Below is a small trained network, with its code and all its weights. Each question gives an input and a class and asks what happens when units are switched off, that is, made to give their printed mean instead of their output.

import numpy as np


def w(rows, s, z=0):
    codes = np.array(rows[::2]) - 128.0
    scale = np.full(codes.shape[1], s)
    scale[-1] = z or s
    return codes * scale


def f(y):
    return y / 2 * (1 + np.tanh(0.7978845608 * (y + 0.044715 * y**3)))


def log_softmax(a):
    a = a - a.max(-1, keepdims=True)
    return a - np.log(np.exp(a).sum(-1, keepdims=True))


def net(x, mask):
    res = np.array(x, float).reshape(1, 4) / 4 @ E
    y = f(res @ A[0][:, :-1].T + A[0][:, -1])
    res = res + np.where(mask, y, B[0][:, -1]) @ B[0][:, :-1]
    return log_softmax(res[-1] @ U[:, :-1].T + U[:, -1])


A, B = {}, {}
E = w([
[181,251,193,150],'x0',
[251,61,131,67],'x1',
[149,71,175,254],'x2',
[175,167,15,195],'x3',
],0.0058)
A[0] = w([
[86,146,124,144,85],'neuron 0',
[148,86,163,205,76],'neuron 1',
[155,81,171,208,79],'neuron 2',
[143,98,157,183,59],'neuron 3',
[25,154,128,191,43],'neuron 4',
[150,146,64,164,79],'neuron 5',
[186,139,38,188,85],'neuron 6',
[90,107,202,103,78],'neuron 7',
[110,115,170,108,50],'neuron 8',
[66,28,79,134,39],'neuron 9',
[125,164,89,51,79],'neuron 10',
[199,80,126,99,73],'neuron 11',
[125,138,120,111,98],'neuron 12',
[107,82,255,93,62],'neuron 13',
[112,154,110,95,55],'neuron 14',
[166,192,176,147,67],'neuron 15',
[148,138,79,155,80],'neuron 16',
[92,63,84,122,74],'neuron 17',
[120,153,107,78,50],'neuron 18',
[155,155,66,150,3],'neuron 19',
[202,109,125,117,74],'neuron 20',
[165,185,177,137,82],'neuron 21',
[124,123,142,126,112],'neuron 22',
[164,193,174,141,90],'neuron 23',
[78,150,125,152,86],'neuron 24',
[252,80,159,92,66],'neuron 25',
[48,166,138,144,90],'neuron 26',
[117,163,93,61,56],'neuron 27',
[138,108,124,158,49],'neuron 28',
[77,152,123,146,70],'neuron 29',
[154,179,166,141,35],'neuron 30',
],0.018,0.0052)
B[0] = w([
[137,156,156,153,150],'neuron 0',
[122,72,209,31,199],'neuron 1',
[123,69,217,14,210],'neuron 2',
[131,94,176,69,165],'neuron 3',
[123,178,228,221,220],'neuron 4',
[123,177,67,80,178],'neuron 5',
[91,211,43,70,228],'neuron 6',
[122,198,56,79,186],'neuron 7',
[124,155,99,101,140],'neuron 8',
[163,35,23,203,220],'neuron 9',
[135,65,208,18,193],'neuron 10',
[135,173,179,227,194],'neuron 11',
[114,116,145,121,127],'neuron 12',
[105,210,20,45,236],'neuron 13',
[111,107,167,105,141],'neuron 14',
[147,58,58,168,205],'neuron 15',
[116,159,92,92,158],'neuron 16',
[134,66,60,181,186],'neuron 17',
[124,99,168,79,151],'neuron 18',
[127,165,75,93,154],'neuron 19',
[136,167,173,191,181],'neuron 20',
[129,56,66,168,201],'neuron 21',
[100,125,126,127,127],'neuron 22',
[132,51,58,178,210],'neuron 23',
[153,169,175,155,163],'neuron 24',
[123,198,218,252,255],'neuron 25',
[142,190,181,197,199],'neuron 26',
[115,79,191,46,177],'neuron 27',
[147,109,130,92,129],'neuron 28',
[122,159,170,166,159],'neuron 29',
[150,84,73,147,168],'neuron 30',
],0.035,0.0079)
U = w([
[99,162,222,181,252],'0',
[53,193,89,49,70],'1',
[131,2,105,162,49],'2',
[93,48,242,30,103],'3',
],0.0071,0.0043)

Each question gives the input, the list of numbers given to net, and the class t.
The units are the neurons (one row each of A and B). Each row of codes is followed by its name. A weight is (code - 128) times the scale printed after its matrix; where a second scale follows, it is the last column's (A, B and U).
mask holds one flag per neuron, in row order. A switched-off neuron (its flag False) gives its mean, the last column of its row in B, instead of its output. The means were averaged over made-up inputs and are rounded, as every weight is.
A unit's drop is (log p(t) with every unit on - log p(t) with that unit switched off) / (log p(t) with every unit on - log p(t) with every unit switched off).
The circuit of an input: a set's keep is (log p(t) with only the set's units on - log p(t) with every unit switched off) / (log p(t) with every unit on - log p(t) with every unit switched off). Starting from the 12 units with the biggest drops (on a tie, the unit counted first), units are removed one at a time, each time the one whose removal leaves the highest keep (on an exact tie, the one counted first), for as long as the keep stays at least 0.8.
circuit, biggest first: the units of the circuit, biggest drop first
top k neurons: the k neurons with the biggest drops, biggest first
drop of u: that unit's drop, to one decimal
input [6,-7,-8,-1], class 3: top neuron : [neuron 10]
input [8,-3,3,8], class 1: top 3 neurons : [neuron 6; neuron 5; neuron 9]
input [-6,-5,-5,4], class 2: top 2 neurons : [neuron 9; neuron 25]
input [-4,-8,-8,4], class 0: top 4 neurons : [neuron 4; neuron 26; neuron 2; neuron 1]
input [3,4,-5,-5], class 1: top 2 neurons : [neuron 13; neuron 2]
input [5,4,-6,5], class 3: top 2 neurons : [neuron 10; neuron 13]
input [-5,8,8,-2], class 0: top 3 neurons : [neuron 25; neuron 11; neuron 20]
input [5,7,6,8], class 1: top 4 neurons : [neuron 6; neuron 5; neuron 4; neuron 19]
input [-3,-2,2,1], class 2: top 2 neurons : [neuron 25; neuron 11]
input [-4,1,5,-3], class 3: top 3 neurons : [neuron 2; neuron 1; neuron 23]
input [-7,8,-5,6], class 0: top 2 neurons : [neuron 25; neuron 11]
input [-4,7,6,7], class 0: top 3 neurons : [neuron 25; neuron 11; neuron 13]
input [6,-5,-2,0], class 2: top 2 neurons : [neuron 25; neuron 23]
input [6,-4,3,-5], class 2: circuit, biggest first : [neuron 23]
input [2,7,-8,4], class 3: top 4 neurons : [neuron 10; neuron 27; neuron 18; neuron 4]
input [-7,5,-8,3], class 3: top 2 neurons : [neuron 10; neuron 27]
input [6,2,-5,-7], class 1: drop of neuron 13 : 3.3
input [-4,7,5,5], class 0: drop of neuron 25 : 0.4
input [2,-5,6,-4], class 3: drop of neuron 3 : 0.1
input [-6,7,3,-1], class 0: circuit, biggest first : [neuron 25]
input [-5,0,4,-6], class 1: drop of neuron 13 : 1.9
